Each row is followed by roughly how far along a hidden order it lies, from 0 to 15. A new part has a new order.
(in the rows, 100 means zero)
[ 89  84  50  91  77  86  91 107  83 111 109 105  98 103  81 100 117 110
 112 107 107 118 120 112 137 116 113  91 100  94  75  92  83] -> 15
[ 89  75  35  64  70  87  92 102  86  97 107 105 103 110 104  99 105  98
 106 103 105 117 117 114 132 112 113 104 104  99  94 100  90] -> 14
[ 87  85  57  75  68  90 101 103  91 108 107 103 102 103  78  93 109 110
 118 105 112 126 110 116 113 110 113 104 102  86  76  94  89] -> 15
[101 115 165 110  92 106 106 107  98  90 102  93  94  84  56  79  97  96
 102  97  98 118 102 109  73 114 118 111 103  95  89 104 107] -> 0
[102 103  95  71  71  85  87  91  87  77  96  98  99  99 110 103 123 109
 107 100  99 101  96 102 162 109 113 124 105 105 111 106 104] -> 9
[ 99 145   0 164  89  33  67  95   6  49  86  99  83 121  27 132 142 128
 125 115  78  81 145 110 200 118 131  33 102  95 106 111  97] -> 7
[106 101 154  71  78 114 106 108 125 122 111 105 100  97 131  95 107  89
  86  89  87  90  80  89  60  96  84 108 100 103 106 108 113] -> 4
[105 113 112 119 106  96  90  88  71  65  88  94  96  98  90 100  98 100
 106 105 108 102 103  95 122  91  99 104 102 106 117 105 106] -> 5
[102 103 143 131 116 106  95 104  95  96 104 105 101 107 136 112 138 101
 104 102  99  89  93  81  59  85  65  68  95 106  82  99  96] -> 10
[ 99  96  98 100  94 105 103 108 110 113 108 105 101 102  99  91  89  86
  88  92  87  93  98  96  66 102  92  98 103 105 110 108 101] -> 1
[ 90  72 106  80  72  92  95 106  99 108 113 110 100 100  93  91 122 102
 115 105 114 123 113 114 119 112 105 116 102  93  71  95  87] -> 15
[102 107  94 104  70  74  82  94  76  76  97 100  96 101 103 112 131 109
 107 103  96  94  97 102 156 110 114 111 104 107 105 106 105] -> 9
[ 98 106 116 116 114 105 101  97  89  92 100 100 105 115 120 110 117 110
 111 104 103 104  90  86  64  81  76  58  97  88  95  98 101] -> 11
[103 108 140  73  86  95  90  89  81  65  94  96 100  95 102  97 112 104
 108 106 111 112  96  96 127  96 101 129 105 105 111 107 108] -> 6
[100 121 107 125  98  88  95  97  84 101 105 105 103 114 100 112 116 113
 110  99  86  86  86  85 112  87  90  67  99  90  98  99 103] -> 8
[108 113 159 121 113 112 101 105 105  83  90  92  90  86  85  91  93  92
  91  98 109 105 112 107  61 110  95  99  97 108  98 104 105] -> 1
[ 96  97 116 132 110  98  97 114  98 107 103 104  93  96  67  85  95  86
  93  96  89  88 110 102  62 113 108 100 102 108  92 102  93] -> 0
[100  96  42  54  64  77  87  94  88  90  97  99 100 106 111 111 124 106
 103  99  93 101 104 110 167 114 122 118 103 102 112 106 104] -> 11
[104 114 193 118  94 106  99 110 104  99 102  98  91  83  67  79 100  94
  95  97 101 107 106 110  50 118 105 116 101 103  84 103 101] -> 0
[100  98 165 103 100 110 101 106  93  84 104 106 103 103 136 105 134 102
 105 102 109 108  91  90  50  88  62  68  96  96  81 100  99] -> 11
[101 100 159 116 114 117 105  98 107  93 104 103 107 102 134 103 111 100
 102 102 108 104  81  76  48  77  65  81  96  98  94  97 101] -> 10
[102 116 125 105  98 100  98  94  76  55  87  90  98  96  79  93 107 103
 107 104 109 123 105  90  89 100  96  97 103  97 113 111 112] -> 3
[ 94  80  40  43  61  82  92 102  83  84  99 102 101 110 119 107 126 102
 102 100  99 115 114 114 144 118 112 114 105 100 102 106 102] -> 12
[102 106  40  90  86  74  83  91  74  83  93  99  97 105  94 116 117 114
 104 102  90  84 108 102 186 109 125 113 102 107 115 101 101] -> 9
[105 116 123 114 108 101  98  93  80  60  86  91  96  94  82  99  98 101
 106 105 112 112 107 102  75  99  95  96 101 104 107 109 109] -> 4
[ 92  95  39  99  91  89 101 105  96 113 102  99  97 100  69 109 124 117
 115 106 102 108 114 112 106 110 110  68  95  86  74  88  88] -> 15
[102 116 122 109  85  82  82  94  58  58  93  99  94  99  89 104 119 108
 110 106 105  98 109  99 147 103 101 104 103 108 105 109 106] -> 6
[103 114 128 108  95  96  99  98  71  50  88  88  94  95  78  94 108  98
 103 104 109 115 109 107  83 102  96  94 102  99 108 111 111] -> 3
[ 92  76 151  54  77 116 108 105 127 120 116 102 104  92 118  86 106  99
 106 104 121 127  94 105  71 100  95 130 101  93  73  91  92] -> 15
[104 101  86  83  75  84  84  93  90  91  96 100  97 105 119 113 117 102
 100  99 103  81 103 100 157 110 110 123 102 112 107 101 102] -> 10
[ 99 101  64  51  61  80  86  97  85  84  98 100  99 102 119 109 127 105
 102  98  98 103 108 111 165 112 116 120 104 102 104 107 106] -> 11
[103 116 117  77  77  91 102 106 102 110 111 103 103 107 117 103 111 102
 102  93  82  91  78  93 116  94  90  96 100  91 102 109 113] -> 5
[ 97 104 136 100 101 105 106  96  91  83 105 101 108 110 119 100 118 111
 112 103 103 112  75  87  86  75  79  79 101  84  95 102 103] -> 10
[ 92  86  91  83  89  97 100 105 102 116 109 104  99  99  88  97 109 105
 109 106 114 111 111 115 102 109 109 100  98  93  75  89  87] -> 15
[104 110 111 106  92  87  85  90  80  76  92  99  97 100  91 106 110 106
 105 105 103  95  99  93 156 100 106 120 103 110 113 104 104] -> 7
[101 109 144 132 116 105 100 109 106 114 105 102  94  90  58  82  80  93
  93  97  95  93 103 101  54 114 129 115 102 106  96  97  95] -> 0
[102  98 191 112 106 119 104 109 114 109 107 102  98  84  75  73  81  85
  95  94 100 104  98 101  36 107 102 134 103 107  95 101 100] -> 0
[103 120 147 132 116 100 101 108  97 101  97  96  90  89  62  88  96  94
  99  99  93  98 110 108  66 116 118 102  99 102  89 101  99] -> 0
[ 95  99  93 107 101 109 110 106 102 106 107 102 103 102  71  83  70  88
  93  95  92 105  97 101  60 100 110 114 106  99 109 105 104] -> 1
[ 98  95  83  90 103 106 109 107 112 147 107 103 103 105 105  94  73  88
  89  92  82  91  93  96  45  98  97  98 103 104 113 109 106] -> 2
[ 96  93  85  93 103 105 106 105 111 115 100  99  98  99 113 107 121 110
 106 103 108 113 109 107  66 103  91  76  93  89  78  91  92] -> 14
[100 112  56  93  83  89 104 106  93 110 107 102 103 111  93 103  98  99
  98  92  75  90  93  99 108  98 105  79 103  93 113 112 110] -> 3
[ 91  70  48  73  89  93  95  99  99 104 103 107 103 105 104 100 101  96
  98 101 108 110 113 109 109 110 108 114 102 105  92  96  88] -> 14
[ 93  85 138  70  65  97  96 116 106 117 111 106  96  93 104  93 141 105
 113 105 116 121 114 112  86 119  93  94  97  96  52  95  90] -> 15
[102 110 126  95  79  85  86  91  74  66  95  97  96  98 100 103 119 108
 108 105 106 100  99  97 147 103  98 118 105 109 109 107 106] -> 7
[ 96  97  98  91  99 109 118 108 104 105 105 100 104 100  69  74  66  90
 104  95  94 115  87 102  41  94 113 126 109  92 118 106 105] -> 0
[108 114 174 128 116 111  97 111 113 102  95  96  87  81  85  88  96  90
  90  96 101  95 112 106  48 116  95 106  97 111  85  99  99] -> 1
[ 98 107 116 123 112 101 100 103  92  76  97 104 102 107 116 112 127 105
 111 105 102 102  93  86  79  83  70  60  97  94  89 100  98] -> 10
[104 107 123  85  75  81  82  96  88  77  98 100  94  96 109 105 128 106
 106 103 103  91  99  99 174 109 107 117 104 113 104 107 104] -> 8
[104 113 103 108  88  88  86  88  77  77  91  98  96 100  96 105 111 107
 108 104 103  97  98  95 151 100 107 113 103 108 112 106 105] -> 7
[ 99  98  93  97  95 101 103 111 102 112 111 105 101 102  99  95  91  87
  89  92  83  89 104  94  69 100  94  90 102 105 110 109 103] -> 2
[102 113 158 120  99 100  94 103  95  99 108 107 102 105 126 107 133 103
 105 100  97  91  81  81  86  85  68  75  97  96  89 101 100] -> 9
[100 103 137 118 116 107 103 100  96  94 104 104 105 108 129 105 116 105
 106 103 101 101  85  83  58  78  75  66  97  94  90  98 101] -> 10
[106 117 140 120 111 104  97 100  81  62  86  92  92  92  85  97 104  96
  99 104 110 108 105 107  65 105  93  90  99 104 107 108 107] -> 3
[100  95  92 131 116 104  99 109 108 118 105 107  97 100  87  91  66  82
  84  92  88  78 105  95  48 106  99 101 100 114 103 101  95] -> 1
[ 99  97 109 120 121 111 109 105 111 120 104 104  99 104  68  84  60  83
  90  95  91  88  97  90  33 101 106 117 104 106 110 102  97] -> 0
[100 105 164 102  97 110 100 102  94  87 105 101 103 105 133 104 132 105
 108 103 104 107  89  80  63  84  25  70  97  95  84 101 101] -> 10
[102  94 125 125  87 111 100 114 117 121 109 108  98  96 101  87  86  78
  83  91  89  81  97  95  34 104  88 106 101 117 104 103  96] -> 1
[ 95  80  47  52  74  86  89  99  92  92 100 104  98 107 119 110 113 100
  98  98  98 106 115 114 130 116 113 121 103 102 103 102  97] -> 13
[101 100 152 128 115 108  98 108  91  91 102 103  99 104 132 117 138 102
 102 103 106  97 104  90  56  91  55  56  92 103  76  99  93] -> 11
[107 105  93 102 109 108 103 106 124 134 107 108 103 104 119 109  86  89
  81  91  77  67  87  88  74  94 102  99  97 110 111 101 104] -> 3
[105  96 145 112 112 107  90 120 113 124 111 112  93  97 122 101 112  75
  76  88  84  68 106  91  45 113  74  89  97 125  95 109  95] -> 2
[ 89  85  74  69  74  92  96 105  92 102 111 106  99 102  88  95 120 106
 113 105 112 122 112 110 114 114 111 102 101  87  69  94  87] -> 15
[109 113 144 122 112 107 103 103  98  80  86  90  92  88  80  93  93  92
  93  99 106 104 107 107  68 104 101  97  98 106 103 102 108] -> 1
[ 89  75  58  80  83  90  96 101  93 106 108 107 103 104  92  98 102 103
 106 106 108 113 116 109 119 110 118 107 102  96  89  93  88] -> 15
[ 96  91 136  73  72 103 101 116 107 104 108 102  96  94 113 101 145 107
 109 105 103 123 110 107  83 109  84  80  96  91  61  95  92] -> 14
[107 102 169 118 112 109  96  91  89  66  88  94  98  91 107  95  90  96
 102 103 117 110  99  95  76  90  87 112 101 109 116 106 107] -> 4
[105 113 145 111 101 102 100  98  76  55  87  92  93  93  92  94 105  98
 105 104 118 119 109 106  71 101  91  93 101 101 112 111 110] -> 3
[100  96  77 103  99 108 110 106 108 115 105 102 105 107  99  95  78  90
  89  93  83  90  89  92  74  91  96 102 102 100 117 107 107] -> 2
[100 126 131 113  96  99 106 106  87  75  92  91  91  91  48  85  99  99
 106  99  99 118 112 118  73 113 117  99 102  91  93 106 106] -> 0
[ 89  73  15  53 108  85  93  97  83  85 104 103 104 111 101  98 101 103
 109 101 105 118 116 117 139 110 123 109 105  95 104 102  93] -> 14
[ 91  80  67  89  93  97  99 101 108 119 109 107  99 100  94  94 103 104
 104 105 110 111 107 110  97 107 111 109 100  97  79  89  85] -> 15
[ 98  96 148 120 111 107 107 108 101 116 108 104  98  94  72  79  71  89
  95  97  95  97  97 101  48 108 109 113 104 105 103 103  99] -> 0
[ 88  70  14  65  91  97 108  88 102 109 102 100 111 110  93  93  73 105
 106 106 112 121  99 111 111  98 123 126 104  87 115  93  92] -> 15
[ 96  94 124  98 102 113 107 106 106  91  95  97 102 100 123 104 126 108
 107 103 111 118 101 101  51  90  75  71  94  87  80  95  97] -> 13
[106 117 122 105  87  94  96 108 108 129 108 108 100 103 125 109 112  96
  92  92  78  75  90  88  94  95  84  81  98 104  97 106 106] -> 5
[105 115 119 120 100 103 102 100  85  69  84  89  93  91  77  92  99 100
 102 102 105 117 112 111  64 107 103  87  99  96 103 107 109] -> 2
[ 95  90  79 101  99 101 102 108  95  95  99  99  99 106 105 114 130 112
 111 106 104 114 112 103  74 103  88  60  94  84  78  96  97] -> 13
[ 95  82  53  57  64  79  83 104  83  87 103 106  95 106 124 112 130  99
  99  98 101  98 120 113 158 123 107 103 102 110  98 105  92] -> 12
[102 107 128  68  65  87  92  91  79  74  96  96 101  97 104  98 126 109
 111 103 103 114  91  99 153 103  91 138 108 100 111 110 111] -> 8
[ 99 103 173 112 103 110 102 102  92  89 104 104 104 105 123 103 128 104
 106 101 106 104  90  84  44  81  60  74  97  96  82 101 100] -> 10
[104 113 107 121 113 105 106  97  88  72  85  87  94  93  77  93  86 101
 100 102 107 111 113 111  71 103 110  99  99  96 113 104 112] -> 2
[ 97 109  68 139 115 101  99 108  87 107 102 101  95  96  42  84  81  92
 101  99  88  92 110 105  81 113 121  96 103  98  96 101  94] -> 0
[105 119 140 113  93  97  96  99 104 111 112 106 103 106 116 107 122 104
 100  97  87  80  82  85  90  88  84  85  98  96  94 102 105] -> 7
[ 93  80  92  83  98  99 102 104 115 124 108 104 100  96  93  89 109 105
 108 103 111 112 104 106  91 106 103 100  98  95  71  88  87] -> 15
[ 97  73  35  49  76  90  98  94 102  95  99 101 104 105 127 110  99  96
  97  98 102 106 109 112 135 107 117 126 103 105 113 103 100] -> 13
[101 103 172  40  22  76  73 108  65  56 106 103  93  93 126  96 186 103
 115 100 101 120 105 112 166 123  93 120 107 106  82 121 112] -> 9
[ 97  93 134  81  88 116 111 110 105  90 101  97 101 103 126 101 136 108
 110 104 113 127 102 103  55  97  76  82  95  88  73  97 100] -> 14
[103 120 149 112  94 102 100 107  92  71  96  92  91  86  65  84 105  97
 102 100  98 113 111 116  51 118 115  93 100  94  90 105 107] -> 1
[ 99 106 113 129 121 106  96 103 103 113 104 100  97  92  45  82  68  89
  93  97  95 102  98 102  57 102 119 115 104 103 114  98  99] -> 0
